Facts:
badrik γ:nustu κ:trete ω:e
bidrebak γ:grobres κ:skaluk
biflon γ:fliten κ:skodrusto ω:f
brakle γ:fliten κ:digruskon ω:h
bregin γ:trobrevo
bridon γ:darok κ:gosto ω:a
brilok γ:grogron κ:plotro
briploski γ:meben κ:refla ω:a
brira γ:tilal
britro γ:bregin κ:plebrogir ω:f
brofles γ:grobres κ:matir ω:d
brogrur γ:grogron ω:a
bulaba γ:gona κ:rotur ω:e
bunupes γ:skenon κ:sterobe ω:f
busul γ:vatak ω:f
daplos γ:flobrum κ:plovus ω:f
deti γ:basan
digruskon γ:fliten κ:biflon ω:d
ditu γ:draplobrik κ:gugrepul
doplu γ:tadi ω:d
draflik γ:nustu κ:lustak ω:a
draklur γ:sirefun
drapar γ:verel ω:c
draplobrik γ:zakom
drepir γ:ruskon ω:g
dritrek γ:libro κ:plodrok ω:f
dritri γ:verel κ:drapar ω:a
drofur γ:plodi ω:b
dronin γ:tapo κ:flobrum
dropi γ:tilal κ:plutris ω:b
drososi γ:skenon ω:c
drunu γ:meben κ:briploski ω:g
drurol γ:limu κ:teluk ω:f
dudur γ:tadi κ:plinolor ω:f
durur γ:pofli κ:lozifla ω:f
festor γ:draklur
fetren γ:grobres κ:ruple
fiski γ:matir ω:h
flaklefo γ:ruras ω:e
flaste γ:kleple ω:h
flidru γ:fliten
fliklun γ:nustu κ:draflik ω:f
fliviven γ:bregin κ:kaplom ω:h
flobrum γ:tapo κ:tragin
flograk γ:tiski κ:pofli
flogruk γ:dronin κ:pagi ω:a
flosi γ:tribrur κ:pono ω:f
flupinus γ:grobres κ:bidrebak ω:b
furuk γ:flobrum κ:daplos ω:b
gabu γ:plodi κ:lepadrum ω:i
ganibun γ:vatak κ:repler ω:a
gapal γ:verel κ:plogru ω:f
gapas γ:tilal κ:brira ω:a
gegrubi γ:grogron κ:brogrur
gilo γ:gona κ:stobe ω:c
godrol γ:novobrek κ:skenon ω:a
gona γ:grobres κ:kleple
gopupli γ:kleple κ:nezuk ω:f
gosto γ:darok ω:i
grekekol γ:limu κ:simebri ω:a
grekil γ:darok κ:nosin ω:c
grezur γ:tribrur κ:poplik ω:i
gruso γ:deti
grusoso γ:kleple κ:gopupli ω:c
gubiplak γ:pofli κ:durur ω:c
gugrepul γ:draplobrik ω:g
kaplom γ:bregin κ:todis ω:b
kenu γ:nosa κ:tilal ω:b
kilol γ:skenon κ:rezan ω:i
klaka γ:fliten κ:zoplugrin
kleple γ:grobres
klimeske γ:tiski κ:rezu ω:c
kloge γ:libro κ:zosik ω:a
klubreklan γ:toflopun ω:a
kluplevuk γ:pinak κ:meben
kobrik γ:plodi κ:skasaflus ω:f
kufur γ:tiski κ:trutabrem ω:a
kunulun γ:nuskik κ:libro ω:c
laku γ:kleple κ:pebror
lepadrum γ:plodi κ:drofur ω:e
libro γ:nuskik
likor γ:tribrur
lozifla γ:pofli
lustak γ:nustu κ:badrik
lustigrol γ:fetren ω:d
matir γ:grobres κ:flupinus
meben γ:pinak κ:stikliplir
mobun γ:nustu
moski γ:nuskik κ:tapagrur ω:d
nadrar γ:sirefun κ:tribrur ω:g
nastis γ:tadi κ:dudur ω:c
neril γ:basan κ:deti
nezuk γ:kleple κ:plevo ω:e
niki γ:nustu κ:vustir ω:c
nosin γ:darok κ:bridon
nustu γ:trobrevo κ:vakezu
pagi γ:dronin ω:b
pebrin γ:deti κ:gruso ω:c
pebror γ:kleple κ:flaste ω:d
pigre γ:nuskik κ:pleklem ω:h
pizon γ:neril κ:skebros ω:c
plator γ:ruras κ:trakik ω:g
plebrogir γ:bregin ω:d
pleklem γ:nuskik κ:kunulun ω:f
plevo γ:kleple κ:laku ω:i
pligrik γ:sirefun κ:draklur ω:d
plinolor γ:tadi κ:redok ω:b
plodi γ:pinak κ:kluplevuk
plodrok γ:libro κ:trikurem ω:c
plogru γ:verel κ:dritri
ploklem γ:skipli κ:skalu ω:d
plolor γ:stustiskek ω:h
plonu γ:plodi κ:tudromar ω:a
plotro γ:grogron κ:gegrubi ω:f
plovus γ:flobrum
plubin γ:matir κ:trusa
plutris γ:tilal κ:gapas ω:i
pofli γ:tiski κ:refe
pomor γ:zakom κ:verel ω:a
pono γ:tribrur κ:zogro ω:e
poplik γ:tribrur κ:likor ω:a
puzul γ:deti κ:skuvom
redok γ:tadi κ:doplu ω:g
refe γ:tiski κ:kufur
refla γ:meben κ:zovir ω:f
repler γ:vatak κ:busul ω:d
rezan γ:skenon κ:bunupes ω:a
rezu γ:tiski
rotur γ:gona κ:gilo ω:d
ruple γ:grobres κ:brofles
ruras γ:zakom κ:draplobrik
ruskon γ:sirefun κ:nadrar
sepok γ:grobres κ:fetren ω:f
simebri γ:limu κ:zuta
skalu γ:skipli ω:a
skaluk γ:grobres κ:gona ω:a
skapi γ:gegrubi ω:a
skasaflus γ:plodi κ:gabu
skebros γ:neril ω:a
skenon γ:novobrek
skipli γ:sirefun κ:ruskon
skodrusto γ:fliten κ:klaka ω:b
skotodral γ:meben ω:e
skuvom γ:deti κ:pebrin ω:b
skuvus γ:draklur κ:festor ω:d
sterobe γ:skenon κ:tisos ω:b
stikliplir γ:pinak ω:a
stobe γ:gona ω:g
stofile γ:matir κ:plubin ω:f
taflogok γ:libro κ:kloge ω:b
tapagrur γ:nuskik κ:pigre ω:a
taplegro γ:tiski κ:flograk ω:h
teluk γ:limu ω:c
tidriklis γ:gona κ:traplusum ω:f
tilal γ:nosa
tisos γ:skenon κ:drososi ω:d
todis γ:bregin κ:britro ω:a
toflopun γ:tadi κ:nastis
tostal γ:matir κ:fiski
tragin γ:tapo ω:b
trakik γ:ruras κ:tuvar ω:c
traplusum γ:gona κ:bulaba
tredabras γ:sirefun κ:pligrik ω:f
tregro γ:nuskik κ:moski ω:b
trete γ:nustu κ:niki ω:d
tribrur γ:sirefun κ:tredabras
trikurem γ:libro ω:e
trovar γ:libro κ:taflogok ω:h
truduk γ:bregin κ:trufol ω:g
trufol γ:bregin κ:fliviven ω:c
trugri γ:draplobrik κ:ditu ω:f
trusa γ:matir κ:tostal ω:g
trutabrem γ:tiski κ:klimeske
tudromar γ:plodi κ:kobrik ω:d
tusun γ:grogron κ:brilok ω:b
tuvar γ:ruras κ:zigren ω:b
vakezu γ:trobrevo κ:bregin ω:a
vatak γ:zakom κ:ruras
veges γ:skenon κ:kilol ω:h
verel γ:zakom κ:vatak
vitam γ:limu κ:grekekol
vustir γ:nustu κ:mobun ω:i
zigren γ:ruras κ:flaklefo ω:a
zogro γ:tribrur κ:grezur ω:b
zoplugrin γ:fliten κ:flidru ω:a
zosik γ:libro κ:dritrek ω:d
zovir γ:meben κ:skotodral
zusta γ:nuskik κ:tregro ω:e
zuta γ:limu κ:drurol ω:i

Known rows:
[  3  -3  -1   0  -2   1   7  16  28  -2 -11   2   5   0  -3  -6  10   0
   7  -2  -6  -3  10  11  -6  25   6  30   1 -19 -31 -24  -3  -2  -1   4
   2 -12  11  -9   9 -12 -19   0  -6 -17   0] -> fiski
[-1  2  2  1 -4  0 -6 -2  0  3  4 -1 -3 -1  0  0 -2  0  1 -1  0 -1  0 -1
 -1 -6 -1 -2 -2  0  4  4  2 -1  0  0  1 -3  0 -1  1  2  2  2  0  1 -1] -> simebri
[  0   1   1  -2  -7  12 -33 -13  15  30  26   3 -12 -11 -15  -1 -14  -5
  -6  -2  11  -8  14 -22  12 -20   5   3  -1 -10  25  11  12 -14   2  -3
  -9  10   4  -1   4  19   4  14  -8   3 -18] -> trovar
[  6  -6  14   6  35  -2   1  12  -1  -2 -14   0  14   7  -9   7   5  -1
   3   2  19  -5   3  11  -2   4   2  16  15   0 -16  -5 -23   7   1   4
  23   5 -17  13 -15  -6 -10  27   6   1   3] -> skalu
[  6 -16  15   4  35 -16 -22  10  -8  12  -5   0  10  -5  -3   0  -3  -3
   3   6   8   3  -8  -3  -5  -6   7  -6  18  -6  -4   2 -30  13  12   4
  31   8 -25  20 -18  -7 -18  18  10   1   4] -> grezur
[  3 -11  -4   0 -21  -1 -10   0  22  11  11   3  -3 -17  -1 -13  -1  -2
   5   0 -13   9   6  -3  -9   5  13   9   0 -11  -4 -11  -3   4  -8   4
   1 -14  20   4  18  -9 -10 -21 -10 -12   8] -> traplusum
[ -3   1  -2  -3 -15   4  -7 -13  -9  10  16  -3  -3  -6   4  -3  -8  -2
   4  -1   0   5  -4  -8   0 -18   4 -10  -2   1  17   9   5   3  -1  -1
  -3   0   9   3   3   1   7 -11  -1   7   3] -> puzul
[  3 -11  -3  -1 -21  -2  -8   2  21  11  10   2  -3 -17  -2 -13  -2  -1
   2   0 -13   9   4  -2  -7   6  13  10   1 -12  -4 -11  -4   3  -7   4
   2 -13  21   3  16  -9  -9 -19 -10 -14   7] -> plubin
[  2   1   0   4  23  15  32   0  -1 -10 -14   5   6  21  -2   7   8   2
  -3  -3  16  -2  11  19   5  16  -8  24   5   0  -5  -7   7  -3  -4   2
  -4   4   5  -9  -3   8   5   6   2  -1  -5] -> pagi
[ -8   6   1  -8 -16  10  -7 -13  -9  14  17  -5   3  -3   6  -6  -9  -5
   9  -1   3   5  -7  -9   2 -19   8  -3  -2  -1  20   7  12   2   1  -5
  -6   4  13  -6   2   5  11 -12   1  11   1] -> veges
[-2  2  0  1 -4 -1 -7 -4 -1  2  6  0 -3 -3  0 -1 -2 -1  3 -1  0  1  1 -4
  0 -8  0 -2 -3  1  7  5  1  1 -2  0 -1 -1  1  0  0  4  2 -2  0  0  0] -> nosin
[  7  -8  18   8   3  -2 -23 -14 -12   7  22  -1   5  -6  -2  13  -6  -4
  -1   2  11   1   1  -4  -8 -30  11  -1  -2   4  21  10 -25  10 -13   1
  18  -9   0  23   2  -8   1  -2   0   4  16] -> skuvus
[ -4 -13   2  15  -5 -12  19 -12  35 -35   0  -1 -11  11   9  17   3   4
  -1   5  -4 -12  -9  -6  10  -9 -12 -15  -2   8  -3   1  -7 -12 -13  -7
  -9  -1  -8   0  -2  -6  19  -5  14 -12  20] -> trete
[  3   2  -9  10  20  10  -3   2  22  11   1   2  -8  -1 -14   5  -2  11
  -7  -8  19 -16  31   3  14  -1 -16  19   8 -14 -12   0  13 -14  -3  12
  -4   9 -14 -10  -8  20  -9  49  -4 -10 -31] -> trikurem
[  6 -12 -10   3 -19   2   1   1  26   6  12   1  -6 -20  -2 -14  -2   3
   8  -4  -8  14  15   5  -8   5  12  11  11  -9 -13 -15  -2   9 -15  14
   1 -15  18   4  12  -2  -6 -10  -9 -20   6] -> nezuk
[ -4   8  -2  -3  -2   5   5  -5 -14  -1   1  -5  10   2  11  -2  -1   3
   5  -4   5   2  -7   5  -2  -1  -6   2   0  -4  -2   4  11   5   0  -2
  -3   1   2  -8  -2  -7   0  -4   1  13   0] -> nosa
[  2   1  17   2  10  -9 -20   5  -5   2   0  -4  12   2   0  14   3  -1
   4   3   6 -10  -4  -2  -5 -11   1   4  -5  -7  -7   0 -24   2   4  -2
  22  -3 -18   8  -4 -16 -18  14   3   5   5] -> tredabras

Rows:
No name comes twice in this set of rows, the named rows included.
[  5  -7  24   0   3  -8 -39  -5 -11  15  22  -3   9  -9  -1   9  -5 -11
   6   4   8  -2  -8 -15  -9 -33  14  -7  -1  -1  16   8 -33  10   1  -3
  26  -6 -10  25  -3 -14  -8   4   2   6  17] | flosi
[  1  -4   0   4 -15   0  -8 -12  -5   3  16  -1   1  -2   3   7  -2   2
  -6   1  -2  -2   2  -4   3 -14   1  -5 -10   5  15   5  -1   0  -9   0
  -1  -6   4   8  10  -2   5  -9  -5   3   4] | digruskon
[  6  -8  -2   5  13  20 -14 -18  13  24  20  10 -12  -2 -21   1 -12  -4
 -17  -1  16  -5  21 -10  16 -10   4  18   5  -3  29   7  13 -14  -7   2
 -13  11  13   2   6  27  13  13  -8  -2 -14] | taflogok
[  4 -11  -3   8 -12  -1   6   7  24  -5  -4   0   5  -3  -1  -1   9   6
  -4   2  -8  -3  12  13  -2  20   1  25  -6 -16 -21 -20  -8  -3 -13   7
   5 -19  14   2  20 -17 -20  -7 -12 -18   1] | pebror
[ -2   5  -3   1   2   7  -6  -7  -2  11   6  -4   4   2   4   1  -5   5
  -3  -4  10  -4   2  -2   6  -6  -7   6   1 -11   4   5  13  -4   2  -2
  -5   6   1  -5  -2   2  -2  10  -4  10 -12] | nuskik
[  5 -11   0   5 -20   1  -5  -4  10   2  11   0   0  -9   1   0   1   3
  -6   2  -9   2   9   2   0   2   7  11  -8  -7  -1  -9  -8   0 -14   4
   2 -15  14   8  20 -10  -9 -17 -12 -10   6] | brofles
[ -8  -2   0   7   8  -6  33  -3  20 -34 -18  -7   1  18  16   9   6   5
  12   0  -1  -8 -15   6   6   2 -19  -7   6  -1 -21  -1   2  -7   0  -7
  -6   5 -10 -15  -9 -10   7   2  17  -4  10] | bregin
[  4 -13  -1  -1 -26  -6 -17  -4  19  14  12   2  -9 -22  -7 -23  -8  -7
  -1   1 -17  14  -2  -7 -12   5  15   1   5 -15   3  -5  -5   2  -7   0
   3 -12  27   6  20  -9 -11 -28  -9  -8   9] | grusoso
[  1  -2  -3  -2 -13   2   4  -2   3   2   2  -3   8  -4   9  -8  -1   2
   2  -4  -5   7  -3   7  -6   8   2  12   2 -14 -11 -10   4   6  -4   4
  -1  -8  14  -4   8 -15  -9 -16  -7   3   3] | grobres
[ -3   7  -2   4  13  12   0  -2   5   9  -5  -3   3   9  -1   4  -2   8
  -7  -5  15 -16  14   6  15  -1 -19  16   3 -20 -10   1  12 -15   5   3
  -3   9  -9 -15  -2   5 -14  32  -5   7 -30] | libro
[  3 -23  -9  -2  -5 -11 -12  14  18  14  -4   1   2 -17   0 -22  -4   1
   1   8 -22  11  -4  -3   0  22  13  -1  12 -19 -16 -19  -9   6  10   6
  10   0   5   5   8 -10 -21 -15  -9 -13  -5] | plevo

Now the same nodes, written a new way:
Known rows:
[ 20 -23  24 -13  -3  13  -2   0 -17   0  19  23  -8 -25 -23   2  25  10
 -19 -10   2 -30 -17  -1 -10  25 -21  10  -1  18] -> kenu
[ 24  -9  -2 -16 -15   3  -6   6 -17  -2   3  17   3 -11 -11  -3   9   6
  -6  -6   1 -28 -12   0   1  25 -29  -4   3   6] -> sterobe
[ 14 -24   8   7  -4  23  14 -15 -18  11  15  12   0  -7 -32  -7  28 -15
 -19 -12 -14  -2   8   0   0  20 -34  -4  -2  23] -> deti
[ 14 -23   9   7  -4  23  14 -15 -18  12  14  12   0  -6 -32  -8  28 -15
 -19 -12 -13  -2   8   0   1  19 -34  -4  -3  22] -> flobrum
[ 16  -6  -5  -1 -10   7  -7   6 -11  -4  10  -2  -7 -12  -7  -5  15  -5
  -5   7   6 -25 -16 -18  -4   1 -23  -7   3   3] -> flupinus
[  6 -10  21 -18   0  14  11  -9 -17  19  10  20   5 -27 -15   2  22  -6
 -12   1 -14 -19 -21  -2   2  17 -26  12   1  21] -> durur
[ 26 -21  26   0 -13   3   9   8 -18  16   2  16  15 -30 -11  -9   9 -10
  -5 -13   3  -2   3  -7   0   4 -19  19  -3  24] -> trakik
[ 27  -2  -2 -17 -13  13  12   6 -19   3   5  -2  -5  -7 -25  -5  -4 -14
 -16 -18   4  -3 -21   1   5  28 -22  -7  -1   3] -> likor
[ 20 -23  19   6  -1  24  16 -14 -21   6  24   5 -10  -7 -37  -8  24 -16
 -34 -19  -1  -3 -20   1   0  27 -21  -9  -4  20] -> skipli
[  4 -11  20   1   5  21  -5 -11 -11  15  26   0  -8 -29  -9   1  26 -11
 -12   8   3 -16 -20 -19  -5  -1 -20  -3   1  18] -> gopupli
[ 20 -23  22 -13  -5  14  -2  -1 -18   0  20  23  -7 -25 -24   2  26   9
 -20 -10   2 -29 -17  -1  -9  25 -21  10  -2  18] -> furuk
[  8  -3  -1 -18  -6   8   2  -2 -16  18   2   7  11 -16  -9  -3   7 -11
  -5   3 -12  -8 -19  -5   4  14 -32   4   4  11] -> drurol
[ 13  -5   5 -16  -9   9  -6  -6  -9  17   2  13   2  -8 -10   1   0   0
  -5 -11  -4  -6 -18   0   7   9 -31  -7  -1  15] -> redok
[  5 -17  24   1   5  22  -3 -13 -11  16  27   3  -8 -30  -8   3  28 -10
 -17   8   2 -20 -21 -19  -8  -2 -19   0  -1  20] -> tidriklis
[ 24  -9  19 -10   6  23   3 -13 -13  20  16  16   2 -28 -36   9  -2   9
 -12   6  -3 -20   3 -13 -17  32 -38  18   0   5] -> vakezu
[ 20 -21  22 -17 -16  20   3 -12  -1  12  28  23  -7 -20 -12  12  14   5
 -27 -18  -2 -19  -8   1 -18  18 -19  10  13  26] -> veges
[ 20  -3  -2   0   1  13  -2   5 -19  17   8   6  14 -21 -14  -9  -2  -8
  -4   0  -7  -9  -8  -3   5  29 -35   0  21   4] -> kufur

Rows:
No name comes twice in this set of rows, the named rows included.
[  6 -17  20   2   4  21  -7 -13  -4  14  25   2 -10 -19  -8   4  21  -1
  -6   7   5 -11 -20 -17   0  -2 -21  -8  -3  18] | trusa
[ 14  -2  -5  -2 -17  14  -7  -3   2  -1  25  -5  -7  -5  -8   5  -1 -13
  -4   5   5   0  -1 -19 -13  -3 -21  -8  20   9] | flaste
[ 16 -20   5 -19 -18  21  -1  -2   1  16  27  22  21 -22  -9  13  27  14
 -26 -19 -19 -28   1   2 -10  23 -29   2  13  27] | trovar
[ 26  -8  18 -17   5  24   1 -16  -7  20  12  14   2 -27 -37  14  -3  12
 -16   7  -1 -19   7 -16 -22  32 -40  18  -3   4] | draflik
[ 24 -23  -2  -5   1  24   7 -17  -9  15   3   3  -1  -4 -35   8  19 -13
 -18   4  -4  -1  10 -10 -11  26 -40   6  -5  13] | trobrevo
[ 28 -24  25  -7 -18   1  -4   9 -16   1   2  19  11 -29 -12 -12   1  -3
  -4 -12   5 -15   3  -8  -6   7 -18  17  -4  22] | tuvar
[ 24  -8  -3   3  -9  23  16  -6 -21   1   9  -4  -8  -4 -38 -11   5 -15
 -29 -19   3   1 -20   2   4  27 -24  -8  -4   9] | tribrur
[ 27  -2  -2 -17   4  23  -4 -13  -8  20   3   2   9 -17 -35  10  -5   8
  -6   7   0 -10   8 -16 -16  32 -40  17   0   2] | todis
[ 27 -18  26   7  -6   6   7   8 -18  19   3  11  18 -30 -14 -12  -4 -11
  -4  -6  -2   1   6  -9  -1  17 -20  18   6  19] | dritri
[ 16 -16  25 -12 -14   2  11   6 -15  19   1  12  18 -29 -10 -12   3 -13
  -5   0  -7   1  -9 -11   3   2 -19  18  -4  26] | busul

Now the same nodes, written a new way:
Known rows:
[ -2  -2  -7 -15  -2  -3   0   0   7 -21   7   7   6 -15 -11   9  -5 -11
  10   1  -6 -11   2   9   3 -14  19  11  16 -23 -16 -26   1  24  -9] -> tiski
[ 15  -5   7  -4  -8  -4   5 -14  -5  -4  12   4  -4 -11  -6   2  -3  -2
  -2   6   4 -11   2   9   5 -12   2   3   5 -11   0  13   4  -2  -3] -> drepir
[-17  -3   4  -3 -19   7  -4  -6   9  -2   7 -20  15 -26  14  -6  -3  15
   1  10 -10   6 -13  33  18  15 -23  15  16 -26  13  12  15   5   7] -> trufol
[-14   2   5 -24 -25  -3  -5 -11  -2  -6   6 -21  -3 -39  23   6  -1  -4
   2  12 -23  16  -5  37   1  22 -38  15  10  -6 -10  14  16   1   0] -> badrik
[-21 -22   4 -13 -20   6 -11 -14   8   2  10 -36  -7 -21   5   0  -8  10
  11  10  -8  -3 -13  32  13  12 -10  23   0 -32 -17   7  18  12   5] -> lustak
[ 14 -19  24  -3   4 -28 -14 -17  -2 -17 -20 -11   0  -1   8   8 -15  22
   8  13  -1  -2 -13  17  13   2   7 -10   0  -5  -9   5   7   5 -11] -> trusa
[ 13 -18   6   7   4 -23 -13   5 -16 -26 -27  -4  16   3  18  -2 -13  16
  -3  15   5   8 -24  16  13   6   3 -19  12  -1  17   2  -1  -7   5] -> grusoso
[ 14 -22  -5 -34  28 -41 -18 -10  31 -47 -32  12   0   8  13  17  15   7
  26 -21 -10   7 -20  -5 -21  -5  12   2  13 -18 -40 -26 -33  -5 -25] -> kleple
[ 15  -3  14 -11  -5  -9   9 -16  -8 -12   1   2 -16 -15  -2  10   5 -11
  10  -7   8  -6  12  20  11   8  -8  15   1  -4 -12   9   6   2  -8] -> redok
[ -3  -1  -8 -16  -1  -5  -1   1   7 -22   6   7   8 -15 -11   9  -4 -10
  11   1  -7 -10   1   9   2 -14  19  11  16 -23 -16 -27   1  25  -8] -> tadi
[-10   4  -3 -27  -2  -8  -4  -7   1 -28   7   7   0 -18 -14  18  -8 -16
  11   2 -11  -6   7  16  -1 -18  17  11  16 -15 -28 -21  -1  27 -16] -> gegrubi
[ -8   0  -5  -7   0   3  -4   0   9 -16  11   9  19 -15 -12   5 -11  -2
   6   5  -8 -15  -2   6  15 -17  25   7  25 -29  -2 -24   4  26 -12] -> skenon
[ 26 -11   8 -11  -5 -14  13 -11   9 -12   8  -1 -12  -3  -7   5   7 -16
  13 -12  20  -8   8  20   5  12 -15  24   0  -7 -14   7  -4  -3 -10] -> tisos
[  5 -14   8   2  -7   5  -6 -13  -4   1  15  -1   3  -1  -5  -1 -16  -2
  -1   6   7 -22  -8   7  25  -5  10   5  17 -21   9   7   8   1 -12] -> kluplevuk
[ 35  -1  12 -10  -9 -13  16  -9   6  -4   9   7 -12 -11   2   8   9 -15
   6  -9  15  -8  11  15  -2  11 -21  14   0   2  -5  10   2  -8 -10] -> plodrok
[  3 -13  11  -3  -8   8 -11 -10 -11   6   6  -2  -3 -14  16   2 -13  -2
  -2   6  -8 -22  -8  -2  22   6   7  -2  20 -20  10  -4  21  -2 -16] -> grekekol
[ -8   3  14  -2   4 -10  10   2   6 -27   4   0   4   0   4  11 -15 -23
  27   3 -11 -31  -2  29   7  -6  19  11  17 -18 -14 -51  21  57 -25] -> vatak

Rows:
No name comes twice in this set of rows, the named rows included.
[ -9   3   7  -2   8  -5  14   5   2 -33   0   8   4   2   7   9  -6 -32
  28  -8  -8 -29  -1  26   9  -1  16  15  22 -19  -9 -51  14  49 -23] | zakom
[-17 -15   2 -10 -16  16 -15 -10  -3   8   4 -17  -1 -29  21  -2  -7   7
   2   6 -17  -9 -14   8  22  17  -4  10  17 -32   5  -1  22   0  -3] | vakezu
[  0   3 -12 -12  -3   3  -4   0  12 -13  20  17  22 -22 -25   6 -11   2
  -3   9  -7 -12   3  -6   9 -31  32   3  26 -28  -4 -19  -2  20 -10] | ruskon
[-16   9  14 -10   7  -9  13  -4  -6 -38  -1   8  -5   3   5  17 -10 -41
  30  -8 -13 -27   4  35   7  -2  12  18  23 -11 -19 -46  15  53 -31] | ruras
[ -9 -23  -8 -27 -10   4  -1 -18  27  -5   8 -22 -20  -9  19   0  25  -8
  22 -22  -6  -1 -15  22 -13  18 -29  37   2 -35 -27   9  -7 -12  -1] | mobun
[ 42   2   9 -13 -13 -15  14  -5   5   0  12  11  -9 -23  11   8   8 -19
   1  -2   5  -5  13   5  -5  16 -26   8   4   8  -6   5   5 -12 -13] | lepadrum
[ 13 -13   9 -16  -6  -5   1 -15  -9  -9   4  -2 -20  -8  -6  11  -2 -17
  10  -9  14 -11   9  16  16  11  -3  20   2  -8 -18   7   3   0 -13] | klaka
[  8 -10   9  -3 -10  10  -9 -11 -12  11  13   3  -3 -14  10   2 -14  -3
  -6   8  -5 -25  -7  -6  19   0  10  -4  19 -18  11  -1  19  -5 -16] | briploski
[ 17  -3   0  10 -16  -2   5   8 -19  -3   9   2  11 -11  20  -7 -12 -12
 -12  21  -3  -8 -12  12   6   3 -11 -13  17   0  25   0  15  -5   4] | zusta
[  3   4  26  16  -2  -4  14  -4  -4 -12   2   1  10   6  22  -1 -12 -14
  11   4  -1 -24 -10  34  24  14 -11   3  24  -8  26 -11  23  22 -20] | trakik
[ -2  -4  25 -10  -4  -2   2 -15 -25 -10  -1  -2 -26  -2  26  15 -12 -34
  16  -4 -11 -30  -2  23  10  15  -4   7  14  -3  -8 -17  28  17 -31] | zigren
[ 23   5   6  -1 -17  -3  -1  -6   0   7  21  11  17 -24   4   0 -13   1
 -16  21  -6  -8  -1   0  10  -5  -8 -11  22  -3  19  12  11  -9 -10] | pono

